Below are the code and all the weights of a small trained network. Each question names an input and a class and asks about switching units off, where a switched-off unit gives its printed mean instead of its output.

import numpy as np


def w(rows, s, z=0):
    codes = np.array(rows[::2]) - 128.0
    scale = np.full(codes.shape[1], s)
    scale[-1] = z or s
    return codes * scale


def norm(h):
    return h / np.sqrt((h * h).mean(-1, keepdims=True) + 1e-5)


def f(y):
    return np.maximum(y, 0)


def log_softmax(a):
    a = a - a.max(-1, keepdims=True)
    return a - np.log(np.exp(a).sum(-1, keepdims=True))


def net(x, mask):
    res = np.array(x, float).reshape(1, 8) / 4 @ E
    u = 0
    for l in range(2):
        y = f(norm(res) @ A[l][:, :-1].T + A[l][:, -1])
        res = res + np.where(mask[u : u + 3], y, B[l][:, -1]) @ B[l][:, :-1]
        u += 3
    return log_softmax(norm(res)[-1] @ U[:, :-1].T + U[:, -1])


A, B = {}, {}
E = w([
[147,209,224,144,154,119,163,130],'x0',
[99,114,111,254,86,178,130,160],'x1',
[199,12,190,99,66,55,169,217],'x2',
[124,119,107,128,137,116,116,145],'x3',
[121,133,129,120,132,116,127,137],'x4',
[142,196,97,101,68,141,223,127],'x5',
[121,127,130,118,124,120,129,131],'x6',
[130,151,230,35,58,242,59,208],'x7',
],0.0055)
A[0] = w([
[174,66,134,138,122,71,146,206,5],'L0N0',
[120,115,116,255,109,195,147,194,1],'L0N1',
[117,73,198,160,173,113,53,110,89],'L0N2',
],0.009,0.0042)
B[0] = w([
[113,120,95,104,128,207,153,76,243],'L0N0',
[158,138,116,10,178,71,111,117,253],'L0N1',
[193,192,86,137,112,97,125,166,244],'L0N2',
],0.012,0.0035)
A[1] = w([
[185,228,150,116,20,70,146,111,254],'L1N0',
[218,12,185,130,107,110,194,170,27],'L1N1',
[81,72,120,247,138,1,190,62,15],'L1N2',
],0.0083,0.0047)
B[1] = w([
[134,67,101,178,128,73,125,154,254],'L1N0',
[55,215,103,200,212,152,124,55,170],'L1N1',
[141,11,243,164,130,194,125,222,174],'L1N2',
],0.012,0.009)
U = w([
[127,90,255,116,76,230,128,242,253],'0',
[53,222,124,171,198,205,154,58,111],'1',
[128,109,96,128,122,90,142,173,201],'2',
[186,125,117,18,181,36,169,127,4],'3',
[116,108,114,149,99,113,119,165,205],'4',
[137,132,80,131,135,112,148,188,96],'5',
[191,145,67,177,76,91,169,181,46],'6',
],0.0088,0.0044)

Each question gives the input, the list of numbers given to net, and the class t.
The units are the neurons (one row each of A and B). Each row of codes is followed by its name. A weight is (code - 128) times the scale printed after its matrix; where a second scale follows, it is the last column's (A, B and U).
mask holds one flag per neuron, layer by layer. A switched-off neuron (its flag False) gives its mean, the last column of its row in B, instead of its output. The means were averaged over made-up inputs and are rounded, as every weight is.
A unit's drop is (log p(t) with every unit on - log p(t) with that unit switched off) / (log p(t) with every unit on - log p(t) with every unit switched off).
The circuit of an input: a set's keep is (log p(t) with only the set's units on - log p(t) with every unit switched off) / (log p(t) with every unit on - log p(t) with every unit switched off). Starting from all 6 units, units are removed one at a time, each time the one whose removal leaves the highest keep (on an exact tie, the one counted first), for as long as the keep stays at least 0.8.
circuit, biggest first: the units of the circuit, biggest drop first
top k neurons: the k neurons with the biggest drops, biggest first
top k neurons in layer l: the k neurons of layer l with the biggest drops, biggest first
input [8,-6,1,7,-2,-1,7,4], class 4: top 2 neurons	(L1N0; L0N1)
input [-5,-6,6,-5,1,6,1,2], class 1: top 3 neurons	(L1N1; L0N1; L0N2)
input [-3,2,-4,6,5,-7,-2,5], class 6: circuit, biggest first	(L0N2; L1N2)
input [-1,-5,8,-1,-5,-6,8,5], class 1: top 3 neurons	(L1N1; L0N1; L0N0)
input [7,-1,8,-8,-3,6,-1,-2], class 1: top neuron in layer 0	(L0N2)
input [7,-2,-1,-2,8,0,-6,2], class 4: top 2 neurons in layer 0	(L0N1; L0N0)
input [8,-5,-2,-4,3,1,-6,3], class 4: circuit, biggest first	(L1N0; L0N1)
input [-1,-5,-5,5,-1,8,5,7], class 6: circuit, biggest first	(L1N2; L1N0)
input [8,8,1,4,-5,-7,1,5], class 3: circuit, biggest first	(L0N1; L1N2)
input [-2,-5,-5,2,-8,-3,-4,-6], class 0: top 3 neurons	(L1N2; L0N1; L0N0)
input [-2,-4,-4,0,4,-8,6,-3], class 6: circuit, biggest first	(L0N2; L0N1)
input [-1,-7,-2,4,-3,8,3,3], class 6: circuit, biggest first	(L0N1; L1N0)
input [-5,-7,8,5,-6,-6,-7,3], class 1: top 2 neurons in layer 0	(L0N1; L0N0)
input [-3,8,0,-8,-8,3,-2,-4], class 3: circuit, biggest first	(L0N1)
input [2,-7,-2,3,8,-4,-5,-8], class 0: circuit, biggest first	(L1N2; L0N1)
input [5,-5,-3,3,3,5,-7,-8], class 0: circuit, biggest first	(L1N2; L0N1; L0N2)
input [-1,-6,4,2,-7,6,-6,-8], class 0: circuit, biggest first	(L1N2; L0N1)
input [-4,0,7,-1,-2,-7,3,0], class 1: top 2 neurons	(L1N1; L0N0)
input [3,-3,8,5,2,8,-3,5], class 1: top 2 neurons	(L1N1; L0N2)
input [2,1,6,4,-5,-5,6,-3], class 1: top 2 neurons	(L1N1; L0N0)
